Below are the code and all the weights of a small trained network. Each question names an input and a target symbol and asks about switching units off, where a switched-off unit gives its printed mean instead of its output.

import numpy as np


def w(rows, s, z=0):
    codes = np.array(rows[::2]) - 128.0
    scale = np.full(codes.shape[1], s)
    scale[-1] = z or s
    return codes * scale


def f(y):
    return y / 2 * (1 + np.tanh(0.7978845608 * (y + 0.044715 * y**3)))


def softmax(a):
    e = np.exp(a - a.max(-1, keepdims=True))
    return e / e.sum(-1, keepdims=True)


def log_softmax(a):
    a = a - a.max(-1, keepdims=True)
    return a - np.log(np.exp(a).sum(-1, keepdims=True))


def net(x, mask):
    ids = ['αβδεζλπτφ'.index(c) for c in x.split()]
    T = len(ids)
    res = E[ids] + P[:T]
    u = 0
    for l in range(2):
        q, k, v = (res @ M[l].T for M in (Q, K, V))
        z = softmax(np.where(np.tri(T) > 0, q @ k.T / 3**0.5, -1e9)) @ v
        res = res + np.where(mask[u], z, O[l][:, -1]) @ O[l][:, :-1]
        u += 1
        y = f(res @ A[l][:, :-1].T + A[l][:, -1])
        res = res + np.where(mask[u : u + 16], y, B[l][:, -1]) @ B[l][:, :-1]
        u += 16
    return log_softmax(res[-1] @ U[:, :-1].T + U[:, -1])


Q, K, V, O, A, B = {}, {}, {}, {}, {}, {}
E = w([
[46,184,105],'α',
[179,69,134],'β',
[180,140,217],'δ',
[21,135,213],'ε',
[133,84,176],'ζ',
[69,138,174],'λ',
[75,6,4],'π',
[110,147,79],'τ',
[53,183,155],'φ',
],0.016)
P = w([
[181,222,9],'0',
[138,55,226],'1',
[96,115,255],'2',
[103,119,213],'3',
[116,130,185],'4',
[118,133,159],'5',
[120,133,135],'6',
[133,141,115],'7',
[129,145,110],'8',
[125,134,98],'9',
[127,135,85],'10',
[134,143,89],'11',
],0.0098)
Q[0] = w([
[42,160,209],'L0H0',
[50,216,2],'L0H0',
[170,163,119],'L0H0',
],0.0082)
K[0] = w([
[195,105,33],'L0H0',
[101,90,2],'L0H0',
[114,78,156],'L0H0',
],0.0077)
V[0] = w([
[72,230,162],'L0H0',
[254,150,134],'L0H0',
[125,211,173],'L0H0',
],0.0082)
O[0] = w([
[152,73,194,21],'L0H0',
[237,59,82,41],'L0H0',
[254,219,94,3],'L0H0',
],0.0074,0.0049)
A[0] = w([
[140,146,7,161],'L0N0',
[185,153,93,107],'L0N1',
[154,71,152,229],'L0N2',
[162,168,127,144],'L0N3',
[140,119,113,111],'L0N4',
[174,88,61,90],'L0N5',
[101,139,211,107],'L0N6',
[186,33,135,254],'L0N7',
[203,129,186,159],'L0N8',
[95,143,75,93],'L0N9',
[138,184,192,56],'L0N10',
[164,46,70,146],'L0N11',
[191,96,163,138],'L0N12',
[62,182,60,135],'L0N13',
[48,92,189,86],'L0N14',
[163,216,85,96],'L0N15',
],0.012,0.0066)
B[0] = w([
[165,131,192,197],'L0N0',
[176,124,81,133],'L0N1',
[61,163,148,170],'L0N2',
[149,116,144,133],'L0N3',
[132,129,136,125],'L0N4',
[115,157,132,146],'L0N5',
[49,145,85,157],'L0N6',
[1,162,134,192],'L0N7',
[94,71,165,163],'L0N8',
[180,106,143,186],'L0N9',
[147,149,38,135],'L0N10',
[177,182,149,191],'L0N11',
[118,104,83,152],'L0N12',
[142,105,158,249],'L0N13',
[154,114,133,229],'L0N14',
[175,106,96,131],'L0N15',
],0.0085,0.013)
Q[1] = w([
[77,97,249],'L1H0',
[220,57,35],'L1H0',
[159,53,254],'L1H0',
],0.005)
K[1] = w([
[152,208,85],'L1H0',
[55,109,201],'L1H0',
[175,114,10],'L1H0',
],0.011)
V[1] = w([
[131,2,136],'L1H0',
[5,137,167],'L1H0',
[71,76,104],'L1H0',
],0.0089)
O[1] = w([
[150,148,250,120],'L1H0',
[72,103,120,2],'L1H0',
[91,13,175,59],'L1H0',
],0.012,0.011)
A[1] = w([
[145,1,108,82],'L1N0',
[108,254,172,94],'L1N1',
[243,219,109,134],'L1N2',
[203,67,57,212],'L1N3',
[115,23,34,83],'L1N4',
[152,41,109,96],'L1N5',
[74,140,154,130],'L1N6',
[158,169,187,58],'L1N7',
[92,167,125,56],'L1N8',
[201,177,129,62],'L1N9',
[209,85,151,90],'L1N10',
[149,106,212,61],'L1N11',
[121,67,81,14],'L1N12',
[107,111,27,174],'L1N13',
[179,189,138,55],'L1N14',
[211,109,201,254],'L1N15',
],0.0098,0.0048)
B[1] = w([
[255,147,164,148],'L1N0',
[159,124,104,229],'L1N1',
[68,121,181,254],'L1N2',
[184,195,94,151],'L1N3',
[98,144,155,139],'L1N4',
[202,123,116,135],'L1N5',
[219,106,129,172],'L1N6',
[110,73,99,153],'L1N7',
[129,125,118,145],'L1N8',
[74,110,85,185],'L1N9',
[71,155,194,141],'L1N10',
[50,111,93,165],'L1N11',
[15,89,148,125],'L1N12',
[108,167,82,160],'L1N13',
[87,60,133,182],'L1N14',
[143,172,94,183],'L1N15',
],0.0074,0.014)
U = w([
[35,239,178,134],'α',
[146,82,1,92],'β',
[139,116,88,253],'δ',
[84,53,50,7],'ε',
[84,163,232,45],'ζ',
[141,188,121,44],'λ',
[86,121,100,246],'π',
[153,169,84,83],'τ',
[244,254,206,210],'φ',
],0.0095,0.0058)

Each question gives the input, a string of symbols that net reads in full, and the target symbol t.
The units are the heads (3 rows each of Q, K, V and O) and the neurons (one row each of A and B). Each row of codes is followed by its name. A weight is (code - 128) times the scale printed after its matrix; where a second scale follows, it is the last column's (O, A, B and U).
mask holds one flag per unit, layer by layer, with each layer's heads first. A switched-off unit (its flag False) gives its mean, the last column of its rows in O or B, instead of its output. The means were averaged over made-up inputs and are rounded, as every weight is.
A unit's drop is (log p(t) with every unit on - log p(t) with that unit switched off) / (log p(t) with every unit on - log p(t) with every unit switched off).
The circuit of an input: a set's keep is (log p(t) with only the set's units on - log p(t) with every unit switched off) / (log p(t) with every unit on - log p(t) with every unit switched off). Starting from the 12 units with the biggest drops (on a tie, the unit counted first), units are removed one at a time, each time the one whose removal leaves the highest keep (on an exact tie, the one counted first), for as long as the keep stays at least 0.8.
units of the circuit, in order: the units of the circuit, biggest drop first
unit that matters most: the unit with the biggest drop
top k neurons: the k neurons with the biggest drops, biggest first
k most important neurons of layer l: the k neurons of layer l with the biggest drops, biggest first
input δ π β π φ α, target φ: unit that matters most => L0H0
input τ β β π β, target α: top 2 neurons => L1N2, L0N7
input β π π, target β: top 4 neurons => L1N2, L0N11, L0N7, L0N5
input δ δ π π δ π, target φ: top 3 neurons => L0N7, L0N8, L0N1
input ζ π τ τ τ φ τ δ λ, target π: units of the circuit, in order => L1H0, L1N2
input δ δ π ζ π π λ, target φ: top 3 neurons => L0N8, L0N1, L0N15
input π π π δ δ π λ φ φ, target ζ: top 3 neurons => L0N8, L0N13, L1N6
input β π π τ φ, target β: 2 most important neurons of layer 0 => L0N7, L0N11
input δ π δ β λ, target φ: top 3 neurons => L0N8, L0N7, L0N1
input β τ π π λ β β, target β: top 3 neurons => L0N7, L0N11, L1N2
input δ π π ε τ φ, target φ: top 4 neurons => L0N8, L0N1, L0N15, L0N7
input τ τ π τ ζ π δ ζ, target α: top 4 neurons => L1N2, L0N7, L0N0, L1N6
input τ φ τ π φ ζ τ τ π, target α: top 2 neurons => L1N2, L0N0
input α π π ε π π τ τ π δ, target α: 4 most important neurons of layer 0 => L0N8, L0N15, L0N7, L0N2
input ζ τ π π π λ π π, target φ: unit that matters most => L1N0
input β π τ, target β: 2 most important neurons of layer 0 => L0N7, L0N11
input π α δ π τ π π ε, target ζ: 3 most important neurons of layer 0 => L0N13, L0N14, L0N8
input π α β δ ζ φ π δ δ τ ε, target ζ: 2 most important neurons of layer 0 => L0N8, L0N13
input δ π π π δ δ τ δ π φ, target φ: 3 most important neurons of layer 1 => L1N2, L1N9, L1N11
input π π π ε δ π π λ, target ζ: unit that matters most => L1H0
input π π π δ λ τ β, target ζ: 4 most important neurons of layer 0 => L0N8, L0N13, L0N12, L0N1
input β π τ π, target β: 4 most important neurons of layer 1 => L1N2, L1N13, L1N10, L1N3
input β π π π α, target β: 2 most important neurons of layer 0 => L0N7, L0N11
input ε λ τ π τ β β, target π: 2 most important neurons of layer 1 => L1N2, L1N6
